Below are the code and all the weights of a small trained network. Each question names an input and a target symbol and asks about switching units off, where a switched-off unit gives its printed mean instead of its output.

import numpy as np


def w(rows, s, z=0):
    codes = np.array(rows[::2]) - 128.0
    scale = np.full(codes.shape[1], s)
    scale[-1] = z or s
    return codes * scale


def norm(h):
    return h / np.sqrt((h * h).mean(-1, keepdims=True) + 1e-5)


def f(y):
    return y / 2 * (1 + np.tanh(0.7978845608 * (y + 0.044715 * y**3)))


def softmax(a):
    e = np.exp(a - a.max(-1, keepdims=True))
    return e / e.sum(-1, keepdims=True)


def log_softmax(a):
    a = a - a.max(-1, keepdims=True)
    return a - np.log(np.exp(a).sum(-1, keepdims=True))


def net(x, mask):
    ids = ['ΛΨζημπτ'.index(c) for c in x.split()]
    T = len(ids)
    res = E[ids] + P[:T]
    u = 0
    for l in range(2):
        q, k, v = (norm(res) @ M[l].T for M in (Q, K, V))
        z = softmax(np.where(np.tri(T) > 0, q @ k.T / 2**0.5, -1e9)) @ v
        res = res + np.where(mask[u], z, O[l][:, -1]) @ O[l][:, :-1]
        u += 1
        y = f(norm(res) @ A[l][:, :-1].T + A[l][:, -1])
        res = res + np.where(mask[u : u + 4], y, B[l][:, -1]) @ B[l][:, :-1]
        u += 4
    return log_softmax(norm(res)[-1] @ U[:, :-1].T + U[:, -1])


Q, K, V, O, A, B = {}, {}, {}, {}, {}, {}
E = w([
[23,80,139,110,142,152,149,100,191,146],'Λ',
[53,130,108,164,114,63,77,192,140,151],'Ψ',
[134,123,84,95,94,108,132,181,178,242],'ζ',
[120,149,149,90,250,117,133,89,105,160],'η',
[104,78,131,133,182,115,39,124,45,114],'μ',
[124,120,101,145,21,169,110,91,40,147],'π',
[102,192,87,126,124,73,159,150,156,68],'τ',
],0.022)
P = w([
[79,149,133,100,112,148,138,235,129,80],'0',
[33,163,98,6,90,142,134,186,110,92],'1',
[55,129,141,123,103,75,160,148,104,109],'2',
[95,165,213,55,51,69,81,86,161,89],'3',
[60,155,37,83,128,166,107,118,111,132],'4',
[114,155,78,165,144,141,33,65,220,150],'5',
[148,75,178,105,100,39,169,82,89,118],'6',
[132,46,103,180,143,53,186,92,87,135],'7',
[155,124,77,235,175,138,73,79,174,164],'8',
[109,114,26,173,210,141,134,105,108,169],'9',
[70,53,68,158,159,84,182,80,78,128],'10',
],0.018)
Q[0] = w([
[148,66,219,82,83,33,166,121,103,111],'L0H0',
[158,201,213,96,86,138,2,68,209,115],'L0H0',
],0.011)
K[0] = w([
[77,200,57,93,149,240,64,161,137,130],'L0H0',
[82,147,205,3,78,104,105,157,96,116],'L0H0',
],0.012)
V[0] = w([
[172,207,41,139,126,32,136,149,152,32],'L0H0',
[203,171,124,92,130,106,78,200,77,255],'L0H0',
],0.0098)
O[0] = w([
[171,154,8,101,129,119,112,107,170,53,243],'L0H0',
[186,189,53,79,148,124,85,225,57,203,3],'L0H0',
],0.012,0.0036)
A[0] = w([
[82,167,155,153,254,17,128,86,129,131,85],'L0N0',
[94,77,209,128,139,208,101,113,79,246,136],'L0N1',
[153,79,122,143,29,44,114,97,144,207,253],'L0N2',
[188,191,73,92,155,93,104,60,75,163,129],'L0N3',
],0.0096,0.0055)
B[0] = w([
[107,248,70,135,139,201,120,75,115,117,232],'L0N0',
[165,93,99,100,217,228,124,200,101,161,232],'L0N1',
[85,160,51,108,164,213,51,99,170,139,255],'L0N2',
[89,83,84,132,157,53,51,132,134,192,187],'L0N3',
],0.011,0.0076)
Q[1] = w([
[195,204,210,81,157,170,15,120,199,94],'L1H0',
[70,105,56,119,242,145,146,135,255,128],'L1H0',
],0.0087)
K[1] = w([
[126,99,155,7,102,118,121,99,110,125],'L1H0',
[197,91,112,160,149,136,113,66,109,150],'L1H0',
],0.016)
V[1] = w([
[114,122,104,98,38,169,151,150,211,183],'L1H0',
[151,46,115,188,9,158,46,119,26,95],'L1H0',
],0.012)
O[1] = w([
[186,89,42,248,79,150,234,114,125,217,208],'L1H0',
[120,66,105,151,28,144,96,114,19,105,3],'L1H0',
],0.014,0.0017)
A[1] = w([
[114,90,58,175,147,110,134,89,153,124,254],'L1N0',
[163,122,120,117,40,96,115,44,145,11,150],'L1N1',
[106,158,181,107,160,126,132,69,141,48,192],'L1N2',
[118,89,135,128,118,186,111,101,104,254,92],'L1N3',
],0.012,0.0083)
B[1] = w([
[34,147,149,86,140,66,113,3,125,166,248],'L1N0',
[74,125,17,148,128,200,229,138,163,66,177],'L1N1',
[87,47,161,148,109,130,76,50,126,100,189],'L1N2',
[15,104,122,153,141,149,97,196,56,77,181],'L1N3',
],0.014,0.017)
U = w([
[95,42,248,167,167,122,221,144,190,137,126],'Λ',
[115,155,106,130,88,3,100,110,203,60,136],'Ψ',
[165,32,94,128,161,33,136,219,212,213,148],'ζ',
[168,161,176,27,215,163,57,145,171,72,73],'η',
[102,113,120,85,147,161,54,163,75,30,3],'μ',
[165,172,105,145,117,217,202,146,69,144,161],'π',
[230,106,57,109,223,136,175,155,253,29,240],'τ',
],0.0052,0.0046)

Each question gives the input, a string of symbols that net reads in full, and the target symbol t.
The units are the heads (2 rows each of Q, K, V and O) and the neurons (one row each of A and B). Each row of codes is followed by its name. A weight is (code - 128) times the scale printed after its matrix; where a second scale follows, it is the last column's (O, A, B and U).
mask holds one flag per unit, layer by layer, with each layer's heads first. A switched-off unit (its flag False) gives its mean, the last column of its rows in O or B, instead of its output. The means were averaged over made-up inputs and are rounded, as every weight is.
A unit's drop is (log p(t) with every unit on - log p(t) with that unit switched off) / (log p(t) with every unit on - log p(t) with every unit switched off).
The circuit of an input: a set's keep is (log p(t) with only the set's units on - log p(t) with every unit switched off) / (log p(t) with every unit on - log p(t) with every unit switched off). Starting from all 10 units, units are removed one at a time, each time the one whose removal leaves the highest keep (on an exact tie, the one counted first), for as long as the keep stays at least 0.8.
circuit, biggest first: the units of the circuit, biggest drop first
top k neurons: the k neurons with the biggest drops, biggest first
top k neurons in layer l: the k neurons of layer l with the biggest drops, biggest first
drop of u: that unit's drop, to one decimal
input ζ τ τ μ η Λ Ψ, target η: top 2 neurons -> [L0N2; L1N1]
input μ τ τ η τ τ τ, target τ: circuit, biggest first -> [L0H0]
input Ψ ζ Λ ζ Ψ Λ, target ζ: circuit, biggest first -> [L0H0; L1H0; L0N0]
input μ Λ μ Ψ τ η τ ζ ζ τ, target ζ: circuit, biggest first -> [L0H0; L0N3; L1H0]
input μ τ Λ τ τ ζ η π Ψ, target η: circuit, biggest first -> [L1H0; L0N2]
input π ζ η Λ η μ Λ, target η: top 2 neurons -> [L1N1; L0N1]
input η μ π Λ μ Ψ η, target η: top 3 neurons in layer 1 -> [L1N0; L1N1; L1N3]
input Λ π τ ζ τ ζ, target ζ: top 2 neurons in layer 0 -> [L0N0; L0N3]
input η η η τ Λ τ ζ ζ Ψ Ψ, target ζ: top 2 neurons in layer 1 -> [L1N1; L1N2]
input Λ τ τ τ τ η η η τ, target η: top 2 neurons in layer 1 -> [L1N1; L1N0]
input Ψ Λ μ π, target Λ: top 3 neurons -> [L0N0; L0N3; L1N1]
input τ τ π τ, target τ: circuit, biggest first -> [L1N1; L0H0]
input τ μ π Λ, target μ: top 3 neurons in layer 1 -> [L1N0; L1N3; L1N1]
input π τ Ψ Λ Λ Λ, target Λ: circuit, biggest first -> [L0H0]
input Λ μ Ψ Λ τ τ Ψ, target τ: top 2 neurons in layer 1 -> [L1N1; L1N3]
input π Λ Λ Λ, target Λ: drop of L0H0 -> 0.7
input Ψ τ π τ τ Λ η μ ζ, target η: drop of L0H0 -> 0.1
input τ Λ π η Ψ τ μ ζ Λ, target μ: drop of L1H0 -> 0.5
